Below is a small trained network, with its code and all its weights. Each question gives an input and a target symbol and asks what happens when units are switched off, that is, made to give their printed mean instead of their output.

import numpy as np


def w(rows, s, z=0):
    codes = np.array(rows[::2]) - 128.0
    scale = np.full(codes.shape[1], s)
    scale[-1] = z or s
    return codes * scale


def f(y):
    return y / 2 * (1 + np.tanh(0.7978845608 * (y + 0.044715 * y**3)))


def softmax(a):
    e = np.exp(a - a.max(-1, keepdims=True))
    return e / e.sum(-1, keepdims=True)


def log_softmax(a):
    a = a - a.max(-1, keepdims=True)
    return a - np.log(np.exp(a).sum(-1, keepdims=True))


def net(x, mask):
    ids = ['γδηθλμξπσφ'.index(c) for c in x.split()]
    T = len(ids)
    res = E[ids] + P[:T]
    u = 0
    for l in range(3):
        r = res
        for j in range(2):
            rows = slice(2 * j, 2 * j + 2)
            q, k, v = (r @ M[l][rows].T for M in (Q, K, V))
            z = softmax(np.where(np.tri(T) > 0, q @ k.T / 2**0.5, -1e9)) @ v
            o = O[l][rows]
            res = res + np.where(mask[u + j], z, o[:, -1]) @ o[:, :-1]
        u += 2
        y = f(res @ A[l][:, :-1].T + A[l][:, -1])
        res = res + np.where(mask[u : u + 4], y, B[l][:, -1]) @ B[l][:, :-1]
        u += 4
    return log_softmax(res[-1] @ U[:, :-1].T + U[:, -1])


Q, K, V, O, A, B = {}, {}, {}, {}, {}, {}
E = w([
[171,46,100],'γ',
[63,97,158],'δ',
[220,168,129],'η',
[106,164,155],'θ',
[135,74,142],'λ',
[112,112,183],'μ',
[118,198,5],'ξ',
[110,178,161],'π',
[146,80,158],'σ',
[119,143,138],'φ',
],0.021)
P = w([
[246,19,198],'0',
[143,103,182],'1',
[96,159,132],'2',
[84,176,94],'3',
[89,176,100],'4',
[101,180,101],'5',
[113,181,100],'6',
[119,184,103],'7',
[122,195,108],'8',
[130,206,113],'9',
[134,218,118],'10',
[133,231,123],'11',
[129,255,135],'12',
],0.0086)
Q[0] = w([
[88,187,186],'0.h0',
[83,119,53],'0.h0',
[199,77,57],'0.h1',
[249,238,159],'0.h1',
],0.011)
K[0] = w([
[73,209,136],'0.h0',
[90,1,212],'0.h0',
[69,5,92],'0.h1',
[147,172,17],'0.h1',
],0.0085)
V[0] = w([
[163,75,1],'0.h0',
[190,212,187],'0.h0',
[195,112,196],'0.h1',
[102,153,47],'0.h1',
],0.007)
O[0] = w([
[114,173,214,122],'0.h0',
[175,30,145,254],'0.h0',
[145,139,47,212],'0.h1',
[73,255,77,109],'0.h1',
],0.0097,0.0049)
A[0] = w([
[159,191,2,189],'0.n0',
[63,124,183,180],'0.n1',
[123,156,182,200],'0.n2',
[74,218,106,1],'0.n3',
],0.0092,0.006)
B[0] = w([
[33,254,8,253],'0.n0',
[237,5,133,148],'0.n1',
[99,40,55,167],'0.n2',
[173,58,186,148],'0.n3',
],0.0074,0.0058)
Q[1] = w([
[161,86,158],'1.h0',
[255,94,141],'1.h0',
[100,151,199],'1.h1',
[95,64,114],'1.h1',
],0.0083)
K[1] = w([
[187,152,91],'1.h0',
[186,246,82],'1.h0',
[188,157,118],'1.h1',
[145,88,103],'1.h1',
],0.013)
V[1] = w([
[194,104,134],'1.h0',
[184,229,92],'1.h0',
[139,254,174],'1.h1',
[104,134,144],'1.h1',
],0.0096)
O[1] = w([
[1,176,15,221],'1.h0',
[128,92,99,215],'1.h0',
[81,119,201,2],'1.h1',
[195,164,186,86],'1.h1',
],0.0076,0.0068)
A[1] = w([
[80,2,175,122],'1.n0',
[149,245,100,19],'1.n1',
[250,37,102,3],'1.n2',
[140,117,120,28],'1.n3',
],0.008,0.0031)
B[1] = w([
[106,173,61,175],'1.n0',
[145,165,151,254],'1.n1',
[2,210,46,250],'1.n2',
[122,125,137,122],'1.n3',
],0.0082,0.0071)
Q[2] = w([
[57,62,163],'2.h0',
[243,63,198],'2.h0',
[168,22,69],'2.h1',
[2,211,193],'2.h1',
],0.0077)
K[2] = w([
[104,71,198],'2.h0',
[166,201,104],'2.h0',
[170,252,81],'2.h1',
[21,31,130],'2.h1',
],0.011)
V[2] = w([
[141,137,70],'2.h0',
[15,107,206],'2.h0',
[8,113,182],'2.h1',
[134,5,125],'2.h1',
],0.011)
O[2] = w([
[180,90,241,250],'2.h0',
[3,54,68,31],'2.h0',
[34,214,107,30],'2.h1',
[189,173,56,44],'2.h1',
],0.0051,0.017)
A[2] = w([
[203,142,87,253],'2.n0',
[138,167,84,246],'2.n1',
[160,10,61,187],'2.n2',
[47,159,85,67],'2.n3',
],0.013,0.0049)
B[2] = w([
[42,92,157,249],'2.n0',
[72,148,166,193],'2.n1',
[91,246,177,235],'2.n2',
[255,37,105,156],'2.n3',
],0.0078,0.018)
U = w([
[107,122,82,100],'γ',
[66,87,119,8],'δ',
[110,203,154,173],'η',
[128,150,112,3],'θ',
[126,136,79,60],'λ',
[122,129,82,78],'μ',
[182,193,90,19],'ξ',
[180,126,196,226],'π',
[138,144,89,29],'σ',
[5,183,71,225],'φ',
],0.011,0.0046)

Each question gives the input, a string of symbols that net reads in full, and the target symbol t.
The units are the heads (2 rows each of Q, K, V and O) and the neurons (one row each of A and B). Each row of codes is followed by its name. A weight is (code - 128) times the scale printed after its matrix; where a second scale follows, it is the last column's (O, A, B and U).
mask holds one flag per unit, layer by layer, with each layer's heads first. A switched-off unit (its flag False) gives its mean, the last column of its rows in O or B, instead of its output. The means were averaged over made-up inputs and are rounded, as every weight is.
A unit's drop is (log p(t) with every unit on - log p(t) with that unit switched off) / (log p(t) with every unit on - log p(t) with every unit switched off).
The circuit of an input: a set's keep is (log p(t) with only the set's units on - log p(t) with every unit switched off) / (log p(t) with every unit on - log p(t) with every unit switched off). Starting from the 12 units with the biggest drops (on a tie, the unit counted first), units are removed one at a time, each time the one whose removal leaves the highest keep (on an exact tie, the one counted first), for as long as the keep stays at least 0.8.
circuit, biggest first: the units of the circuit, biggest drop first
unit that matters most: the unit with the biggest drop
top k neurons: the k neurons with the biggest drops, biggest first
top k neurons in layer l: the k neurons of layer l with the biggest drops, biggest first
input φ η γ δ η φ η γ η η δ γ δ, target π: unit that matters most : 1.n2
input γ η η γ δ ξ η δ δ δ η γ ξ, target η: top 2 neurons : [2.n3 2.n1]
input η η δ η δ η δ σ φ δ δ μ γ, target φ: top 2 neurons : [1.n2 0.n0]
input η η γ η σ δ δ, target η: top 2 neurons : [1.n2 2.n2]
input η δ η η η λ δ μ η γ σ, target φ: top 4 neurons : [1.n2 0.n0 2.n2 2.n3]
input σ η γ, target φ: circuit, biggest first : [0.h1 1.n2]
input δ μ η δ η η λ σ, target φ: top 4 neurons : [1.n2 0.n0 2.n2 1.n0]
input δ γ η δ, target η: top 2 neurons : [0.n1 2.n2]
input γ η η γ η μ δ φ θ γ, target π: circuit, biggest first : [0.h0 1.n2]
input η σ φ η η ξ, target ξ: circuit, biggest first : [2.n3 0.n0]
input ξ λ θ η φ δ δ, target δ: circuit, biggest first : [2.h1 0.n0 0.n1]
input η σ δ η γ ξ δ π, target π: top 3 neurons : [0.n3 1.n2 0.n1]
input δ γ η η δ δ μ γ, target η: top 2 neurons in layer 1 : [1.n0 1.n1]
input γ μ η, target φ: unit that matters most : 0.h0
input δ δ φ η, target φ: top 4 neurons : [0.n0 0.n1 2.n0 2.n1]
input η θ μ φ η σ ξ γ δ μ δ, target δ: top 2 neurons in layer 0 : [0.n0 0.n3]
input μ λ η η δ γ η δ δ γ, target η: top 4 neurons : [2.n2 0.n1 1.n0 2.n0]
input η η η λ η δ η η, target π: top 2 neurons in layer 1 : [1.n2 1.n1]
input δ δ η η η ξ η γ η π, target π: top 2 neurons in layer 0 : [0.n3 0.n1]
input δ μ η γ φ δ σ γ η η λ δ, target π: top 3 neurons in layer 0 : [0.n1 0.n0 0.n3]
input λ λ ξ, target ξ: top 3 neurons in layer 2 : [2.n3 2.n0 2.n2]
input δ φ η η η, target π: top 2 neurons in layer 0 : [0.n0 0.n1]
input π μ η γ η γ γ, target π: top 3 neurons in layer 0 : [0.n1 0.n0 0.n3]
